Here is a tiny trained network, its code and every weight. The questions are about switching its units off for an input and a target symbol, where a switched-off unit gives its printed mean instead of its output.

import numpy as np


def w(rows, s, z=0):
    codes = np.array(rows[::2]) - 128.0
    scale = np.full(codes.shape[1], s)
    scale[-1] = z or s
    return codes * scale


def norm(h):
    return h / np.sqrt((h * h).mean(-1, keepdims=True) + 1e-5)


def f(y):
    return np.maximum(y, 0)


def softmax(a):
    e = np.exp(a - a.max(-1, keepdims=True))
    return e / e.sum(-1, keepdims=True)


def log_softmax(a):
    a = a - a.max(-1, keepdims=True)
    return a - np.log(np.exp(a).sum(-1, keepdims=True))


def net(x, mask):
    ids = ['ΓΞΦβζηστψ'.index(c) for c in x.split()]
    T = len(ids)
    res = E[ids] + P[:T]
    r = norm(res)
    for j in range(3):
        rows = slice(2 * j, 2 * j + 2)
        q, k, v = (r @ M[0][rows].T for M in (Q, K, V))
        z = softmax(np.where(np.tri(T) > 0, q @ k.T / 2**0.5, -1e9)) @ v
        o = O[0][rows]
        res = res + np.where(mask[j], z, o[:, -1]) @ o[:, :-1]
    y = f(norm(res) @ A[0][:, :-1].T + A[0][:, -1])
    res = res + np.where(mask[3:15], y, B[0][:, -1]) @ B[0][:, :-1]
    return log_softmax(norm(res)[-1] @ U[:, :-1].T + U[:, -1])


Q, K, V, O, A, B = {}, {}, {}, {}, {}, {}
E = w([
[220,162,126,117,77],'Γ',
[143,8,57,139,137],'Ξ',
[220,129,107,106,142],'Φ',
[187,110,125,97,136],'β',
[148,161,79,59,132],'ζ',
[128,105,92,120,112],'η',
[119,108,196,138,211],'σ',
[191,105,117,99,142],'τ',
[88,128,74,153,165],'ψ',
],0.013)
P = w([
[178,235,166,120,197],'0',
[200,253,176,154,113],'1',
[167,237,192,179,54],'2',
[139,187,179,176,27],'3',
[114,153,145,163,7],'4',
[164,141,103,149,43],'5',
],0.0046)
Q[0] = w([
[164,137,120,2,147],'head 0',
[99,166,122,185,22],'head 0',
[148,114,114,93,125],'head 1',
[52,159,97,82,160],'head 1',
[210,85,42,111,74],'head 2',
[195,144,175,89,167],'head 2',
],0.0092)
K[0] = w([
[144,159,148,33,101],'head 0',
[38,113,1,196,106],'head 0',
[132,86,129,102,77],'head 1',
[190,153,124,80,150],'head 1',
[99,63,61,112,58],'head 2',
[109,227,78,135,60],'head 2',
],0.0081)
V[0] = w([
[144,134,119,247,136],'head 0',
[1,136,112,148,138],'head 0',
[99,159,139,66,119],'head 1',
[131,183,43,146,77],'head 1',
[167,182,126,203,187],'head 2',
[65,122,47,187,130],'head 2',
],0.0066)
O[0] = w([
[156,151,42,115,253,110],'head 0',
[196,171,65,136,183,31],'head 0',
[144,114,199,106,96,151],'head 1',
[65,199,168,185,140,253],'head 1',
[135,150,25,121,97,179],'head 2',
[132,254,121,105,107,107],'head 2',
],0.0054,0.0045)
A[0] = w([
[169,136,241,153,213,247],'neuron 0',
[168,2,64,119,148,172],'neuron 1',
[115,164,115,87,213,251],'neuron 2',
[180,65,156,136,50,173],'neuron 3',
[236,163,100,199,42,96],'neuron 4',
[150,206,107,49,76,156],'neuron 5',
[75,99,50,208,117,176],'neuron 6',
[62,85,53,171,114,196],'neuron 7',
[146,157,148,112,102,49],'neuron 8',
[237,123,125,36,150,143],'neuron 9',
[146,194,89,86,55,131],'neuron 10',
[94,175,94,137,209,14],'neuron 11',
],0.0068,0.0022)
B[0] = w([
[4,48,83,202,200,168],'neuron 0',
[111,234,235,129,129,164],'neuron 1',
[111,120,146,205,42,173],'neuron 2',
[210,190,10,152,196,211],'neuron 3',
[104,49,82,73,148,217],'neuron 4',
[50,140,174,164,130,254],'neuron 5',
[160,110,125,4,65,183],'neuron 6',
[161,155,134,32,166,172],'neuron 7',
[121,72,134,145,146,164],'neuron 8',
[65,148,126,135,69,172],'neuron 9',
[87,113,220,127,142,246],'neuron 10',
[164,207,56,230,191,163],'neuron 11',
],0.0045,0.0062)
U = w([
[56,165,208,135,81,195],'Γ',
[112,86,92,111,130,10],'Ξ',
[164,114,135,193,105,24],'Φ',
[155,81,160,152,160,35],'β',
[59,73,152,250,206,104],'ζ',
[190,123,174,166,170,120],'η',
[147,36,88,204,122,149],'σ',
[180,142,117,53,121,79],'τ',
[136,211,45,201,153,253],'ψ',
],0.011,0.0025)

Each question gives the input, a string of symbols that net reads in full, and the target symbol t.
The units are the heads (2 rows each of Q, K, V and O) and the neurons (one row each of A and B). Each row of codes is followed by its name. A weight is (code - 128) times the scale printed after its matrix; where a second scale follows, it is the last column's (O, A, B and U).
mask holds one flag per unit, heads first, then neurons. A switched-off unit (its flag False) gives its mean, the last column of its rows in O or B, instead of its output. The means were averaged over made-up inputs and are rounded, as every weight is.
A unit's drop is (log p(t) with every unit on - log p(t) with that unit switched off) / (log p(t) with every unit on - log p(t) with every unit switched off).
The circuit of an input: a set's keep is (log p(t) with only the set's units on - log p(t) with every unit switched off) / (log p(t) with every unit on - log p(t) with every unit switched off). Starting from the 12 units with the biggest drops (on a tie, the unit counted first), units are removed one at a time, each time the one whose removal leaves the highest keep (on an exact tie, the one counted first), for as long as the keep stays at least 0.8.
units of the circuit, in order: the units of the circuit, biggest drop first
unit that matters most: the unit with the biggest drop
top k neurons: the k neurons with the biggest drops, biggest first
drop of u: that unit's drop, to one decimal
input Γ ψ σ τ, target τ: units of the circuit, in order	head 1; neuron 4; neuron 1
input τ η σ τ ζ η, target τ: unit that matters most	neuron 3
input ζ ζ ψ ζ Φ, target σ: units of the circuit, in order	neuron 4; neuron 6
input ζ ζ ζ η η τ, target ζ: units of the circuit, in order	head 2; neuron 0
input ζ ζ Φ ψ Φ, target Γ: units of the circuit, in order	head 2; neuron 10; neuron 5
input Γ η Φ, target ζ: top 2 neurons	neuron 0; neuron 6
input ζ ζ ζ ζ η β, target ζ: units of the circuit, in order	head 2; neuron 0
input ψ ζ η τ, target ζ: top 3 neurons	neuron 0; neuron 6; neuron 3
input ζ ζ ζ τ, target σ: top 2 neurons	neuron 3; neuron 0
input β ζ β ψ Φ, target Γ: top 2 neurons	neuron 10; neuron 5
input Φ ψ Ξ η β, target ζ: top 2 neurons	neuron 0; neuron 3
input ψ ψ η η Ξ, target τ: top 2 neurons	neuron 6; neuron 1
input ζ τ ψ Φ Γ, target ψ: drop of head 1	0.1
input σ ζ β, target σ: drop of neuron 7	0.1
input Φ ζ Φ, target σ: drop of neuron 8	0.0
input β ζ Γ Φ ψ τ, target Γ: unit that matters most	head 2
